Here is a tiny trained network, its code and every weight. The questions are about switching its units off for an input and a class, where a switched-off unit gives its printed mean instead of its output.

import numpy as np


def w(rows, s, z=0):
    codes = np.array(rows[::2]) - 128.0
    scale = np.full(codes.shape[1], s)
    scale[-1] = z or s
    return codes * scale


def f(y):
    return y / 2 * (1 + np.tanh(0.7978845608 * (y + 0.044715 * y**3)))


def log_softmax(a):
    a = a - a.max(-1, keepdims=True)
    return a - np.log(np.exp(a).sum(-1, keepdims=True))


def net(x, mask):
    res = np.array(x, float).reshape(1, 4) / 4 @ E
    y = f(res @ A[0][:, :-1].T + A[0][:, -1])
    res = res + np.where(mask, y, B[0][:, -1]) @ B[0][:, :-1]
    return log_softmax(res[-1] @ U[:, :-1].T + U[:, -1])


A, B = {}, {}
E = w([
[153,79,247,149],'x0',
[58,45,110,66],'x1',
[76,141,177,174],'x2',
[152,121,105,105],'x3',
],0.014)
A[0] = w([
[169,137,109,164,60],'N1',
[140,97,191,139,161],'N2',
[65,192,105,140,124],'N3',
[158,151,125,197,11],'N4',
[104,191,16,63,55],'N5',
[255,181,93,197,33],'N6',
[139,211,138,177,3],'N7',
],0.0096,0.0032)
B[0] = w([
[93,135,133,176,146],'N1',
[203,160,192,76,188],'N2',
[219,190,252,90,170],'N3',
[94,43,136,161,157],'N4',
[121,129,216,80,245],'N5',
[90,73,149,106,227],'N6',
[90,66,138,103,175],'N7',
],0.011)
U = w([
[115,129,124,115,240],'0',
[159,154,151,94,52],'1',
[106,121,113,124,247],'2',
[31,52,114,125,71],'3',
[137,166,68,145,149],'4',
[112,135,8,212,2],'5',
],0.013,0.0092)

Each question gives the input, the list of numbers given to net, and the class t.
The units are the neurons (one row each of A and B). Each row of codes is followed by its name. A weight is (code - 128) times the scale printed after its matrix; where a second scale follows, it is the last column's (A, B and U).
mask holds one flag per neuron, in row order. A switched-off neuron (its flag False) gives its mean, the last column of its row in B, instead of its output. The means were averaged over made-up inputs and are rounded, as every weight is.
A unit's drop is (log p(t) with every unit on - log p(t) with that unit switched off) / (log p(t) with every unit on - log p(t) with every unit switched off).
The circuit of an input: a set's keep is (log p(t) with only the set's units on - log p(t) with every unit switched off) / (log p(t) with every unit on - log p(t) with every unit switched off). Starting from all 7 units, units are removed one at a time, each time the one whose removal leaves the highest keep (on an exact tie, the one counted first), for as long as the keep stays at least 0.8.
units of the circuit, in order: the units of the circuit, biggest drop first
most important unit: the unit with the biggest drop
k most important neurons: the k neurons with the biggest drops, biggest first
drop of u: that unit's drop, to one decimal
input [6,-8,-4,-5], class 3: units of the circuit, in order	(N6, N4)
input [-7,5,0,4], class 1: units of the circuit, in order	(N5, N3)
input [-8,-4,2,0], class 1: units of the circuit, in order	(N3)
input [-4,8,3,-8], class 2: units of the circuit, in order	(N3, N6)
input [5,-7,0,4], class 3: units of the circuit, in order	(N6, N4, N3)
input [-7,-8,1,1], class 3: units of the circuit, in order	(N6, N7)
input [-2,6,1,-7], class 2: 3 most important neurons	(N6, N7, N4)
input [-8,1,-1,-3], class 1: units of the circuit, in order	(N3, N5)
input [-1,2,0,-1], class 4: 2 most important neurons	(N6, N5)
input [-1,0,1,0], class 4: 2 most important neurons	(N5, N6)
input [4,7,8,3], class 0: units of the circuit, in order	(N2, N6)
input [4,6,5,8], class 2: 2 most important neurons	(N6, N2)
input [7,6,-2,1], class 1: 2 most important neurons	(N2, N6)
input [7,6,-5,-7], class 1: most important unit	N2
input [-7,-1,1,-2], class 1: 2 most important neurons	(N3, N5)
input [5,-6,-5,1], class 3: 2 most important neurons	(N6, N3)
input [-5,6,3,-8], class 2: 3 most important neurons	(N3, N2, N6)
input [0,4,8,0], class 0: drop of N4	0.1
input [-1,-7,2,1], class 3: drop of N6	0.2
input [0,0,1,-2], class 4: most important unit	N5
input [-3,-7,-4,0], class 3: drop of N6	0.3
input [5,5,4,-8], class 2: drop of N3	0.3
